Here is a tiny trained network, its code and every weight. The questions are about switching its units off for an input and a target symbol, where a switched-off unit gives its printed mean instead of its output.

import numpy as np


def w(rows, s, z=0):
    codes = np.array(rows[::2]) - 128.0
    scale = np.full(codes.shape[1], s)
    scale[-1] = z or s
    return codes * scale


def f(y):
    return np.maximum(y, 0)


def softmax(a):
    e = np.exp(a - a.max(-1, keepdims=True))
    return e / e.sum(-1, keepdims=True)


def log_softmax(a):
    a = a - a.max(-1, keepdims=True)
    return a - np.log(np.exp(a).sum(-1, keepdims=True))


def net(x, mask):
    ids = ['δεθλμπψ'.index(c) for c in x.split()]
    T = len(ids)
    res = E[ids] + P[:T]
    u = 0
    for l in range(2):
        r = res
        for j in range(3):
            rows = slice(2 * j, 2 * j + 2)
            q, k, v = (r @ M[l][rows].T for M in (Q, K, V))
            z = softmax(np.where(np.tri(T) > 0, q @ k.T / 2**0.5, -1e9)) @ v
            o = O[l][rows]
            res = res + np.where(mask[u + j], z, o[:, -1]) @ o[:, :-1]
        u += 3
        y = f(res @ A[l][:, :-1].T + A[l][:, -1])
        res = res + np.where(mask[u : u + 4], y, B[l][:, -1]) @ B[l][:, :-1]
        u += 4
    return log_softmax(res[-1] @ U[:, :-1].T + U[:, -1])


Q, K, V, O, A, B = {}, {}, {}, {}, {}, {}
E = w([
[89,218,99,160],'δ',
[142,139,214,162],'ε',
[132,107,145,160],'θ',
[67,75,170,66],'λ',
[4,147,139,166],'μ',
[140,137,35,167],'π',
[57,36,99,171],'ψ',
],0.021)
P = w([
[122,140,182,2],'0',
[123,141,158,20],'1',
[106,144,138,36],'2',
[115,145,147,57],'3',
[123,141,142,75],'4',
[116,140,140,95],'5',
[115,135,138,113],'6',
[119,143,137,131],'7',
[126,140,135,150],'8',
[122,126,134,165],'9',
[129,132,141,182],'10',
[122,139,123,200],'11',
[131,127,133,212],'12',
[122,128,139,231],'13',
],0.0075)
Q[0] = w([
[253,1,120,12],'L0H0',
[87,126,76,140],'L0H0',
[50,213,116,145],'L0H1',
[154,140,173,148],'L0H1',
[181,120,86,134],'L0H2',
[130,87,180,109],'L0H2',
],0.015)
K[0] = w([
[121,128,129,2],'L0H0',
[105,102,75,160],'L0H0',
[121,116,106,219],'L0H1',
[124,136,135,118],'L0H1',
[147,127,62,143],'L0H2',
[157,116,123,110],'L0H2',
],0.025)
V[0] = w([
[128,68,87,120],'L0H0',
[137,120,10,123],'L0H0',
[107,173,91,108],'L0H1',
[24,72,165,191],'L0H1',
[140,185,100,89],'L0H2',
[133,152,91,124],'L0H2',
],0.011)
O[0] = w([
[31,98,7,60,162],'L0H0',
[103,65,91,34,240],'L0H0',
[142,112,218,111,230],'L0H1',
[90,2,152,182,254],'L0H1',
[243,131,39,173,140],'L0H2',
[176,49,94,148,118],'L0H2',
],0.0071,0.0036)
A[0] = w([
[254,112,71,121,186],'L0N0',
[119,45,240,57,194],'L0N1',
[126,174,48,106,7],'L0N2',
[246,162,199,102,158],'L0N3',
],0.0075,0.002)
B[0] = w([
[124,96,76,203,214],'L0N0',
[200,255,76,40,254],'L0N1',
[90,174,170,101,204],'L0N2',
[133,46,56,201,205],'L0N3',
],0.0074,0.0063)
Q[1] = w([
[74,135,149,90],'L1H0',
[53,1,176,110],'L1H0',
[139,145,249,233],'L1H1',
[254,149,130,204],'L1H1',
[135,196,185,204],'L1H2',
[188,198,5,157],'L1H2',
],0.0075)
K[1] = w([
[155,78,123,96],'L1H0',
[84,56,195,72],'L1H0',
[108,210,186,187],'L1H1',
[153,251,136,111],'L1H1',
[125,132,105,167],'L1H2',
[128,138,247,154],'L1H2',
],0.013)
V[1] = w([
[134,149,30,204],'L1H0',
[89,87,132,178],'L1H0',
[33,200,248,2],'L1H1',
[211,195,104,159],'L1H1',
[156,31,201,140],'L1H2',
[186,134,164,156],'L1H2',
],0.0073)
O[1] = w([
[220,34,221,141,178],'L1H0',
[216,253,54,198,136],'L1H0',
[99,91,126,222,2],'L1H1',
[204,72,230,143,130],'L1H1',
[203,82,179,117,87],'L1H2',
[101,151,170,139,124],'L1H2',
],0.0042,0.013)
A[1] = w([
[101,221,226,237,108],'L1N0',
[13,116,118,79,108],'L1N1',
[244,130,112,222,100],'L1N2',
[254,69,157,66,255],'L1N3',
],0.007,0.0054)
B[1] = w([
[85,26,248,156,250],'L1N0',
[178,152,116,163,252],'L1N1',
[155,190,79,178,223],'L1N2',
[91,133,38,158,254],'L1N3',
],0.012,0.0076)
U = w([
[168,156,171,167,109],'δ',
[138,148,166,138,96],'ε',
[60,109,177,122,86],'θ',
[93,117,103,157,137],'λ',
[166,192,141,173,12],'μ',
[126,132,176,129,161],'π',
[123,249,179,124,255],'ψ',
],0.011,0.005)

Each question gives the input, a string of symbols that net reads in full, and the target symbol t.
The units are the heads (2 rows each of Q, K, V and O) and the neurons (one row each of A and B). Each row of codes is followed by its name. A weight is (code - 128) times the scale printed after its matrix; where a second scale follows, it is the last column's (O, A, B and U).
mask holds one flag per unit, layer by layer, with each layer's heads first. A switched-off unit (its flag False) gives its mean, the last column of its rows in O or B, instead of its output. The means were averaged over made-up inputs and are rounded, as every weight is.
A unit's drop is (log p(t) with every unit on - log p(t) with that unit switched off) / (log p(t) with every unit on - log p(t) with every unit switched off).
The circuit of an input: a set's keep is (log p(t) with only the set's units on - log p(t) with every unit switched off) / (log p(t) with every unit on - log p(t) with every unit switched off). Starting from the 12 units with the biggest drops (on a tie, the unit counted first), units are removed one at a time, each time the one whose removal leaves the highest keep (on an exact tie, the one counted first), for as long as the keep stays at least 0.8.
circuit, biggest first: the units of the circuit, biggest drop first
unit that matters most: the unit with the biggest drop
top k neurons: the k neurons with the biggest drops, biggest first
k most important neurons of layer l: the k neurons of layer l with the biggest drops, biggest first
heads that matter: for each layer, one digit per head in row order, 1 if its drop is at least 0.15 and else 0, layers parted by /
drop when u is switched off: that unit's drop, to one decimal
input θ π δ λ λ ψ λ ε μ ψ δ, target λ: circuit, biggest first -> [L0H1]
input ψ λ π θ ψ π ψ θ, target ψ: heads that matter -> 001 / 110
input δ π θ, target μ: heads that matter -> 101 / 000
input ε λ π ε θ λ μ, target θ: heads that matter -> 101 / 010
input μ π δ μ δ, target θ: heads that matter -> 100 / 010
input μ π δ λ μ, target θ: circuit, biggest first -> [L0H0; L1N0; L1H1; L0H2]
input λ δ π ε δ π λ δ θ δ, target δ: circuit, biggest first -> [L0H0; L1H1; L1N0]
input θ π μ π ε λ π π δ λ π μ, target ψ: heads that matter -> 101 / 000
input λ μ μ ε, target δ: top 4 neurons -> [L1N0; L1N2; L0N3; L0N2]
input δ λ π θ λ π θ θ ε δ, target δ: circuit, biggest first -> [L0H0; L1N0; L1H1]
input π π λ π ψ π θ ψ π π δ μ, target ψ: heads that matter -> 101 / 010
input π π δ ε π ψ λ π θ π ε μ δ, target θ: heads that matter -> 001 / 000
input λ π θ, target θ: 2 most important neurons of layer 0 -> [L0N1; L0N3]
input μ ψ λ ψ δ, target λ: unit that matters most -> L0H1
input δ δ θ, target μ: top 2 neurons -> [L1N2; L0N3]
input θ λ π δ θ, target θ: top 4 neurons -> [L1N1; L0N3; L1N2; L0N0]
input δ θ ε ε π π ε, target δ: drop when L0H0 is switched off -> 1.2
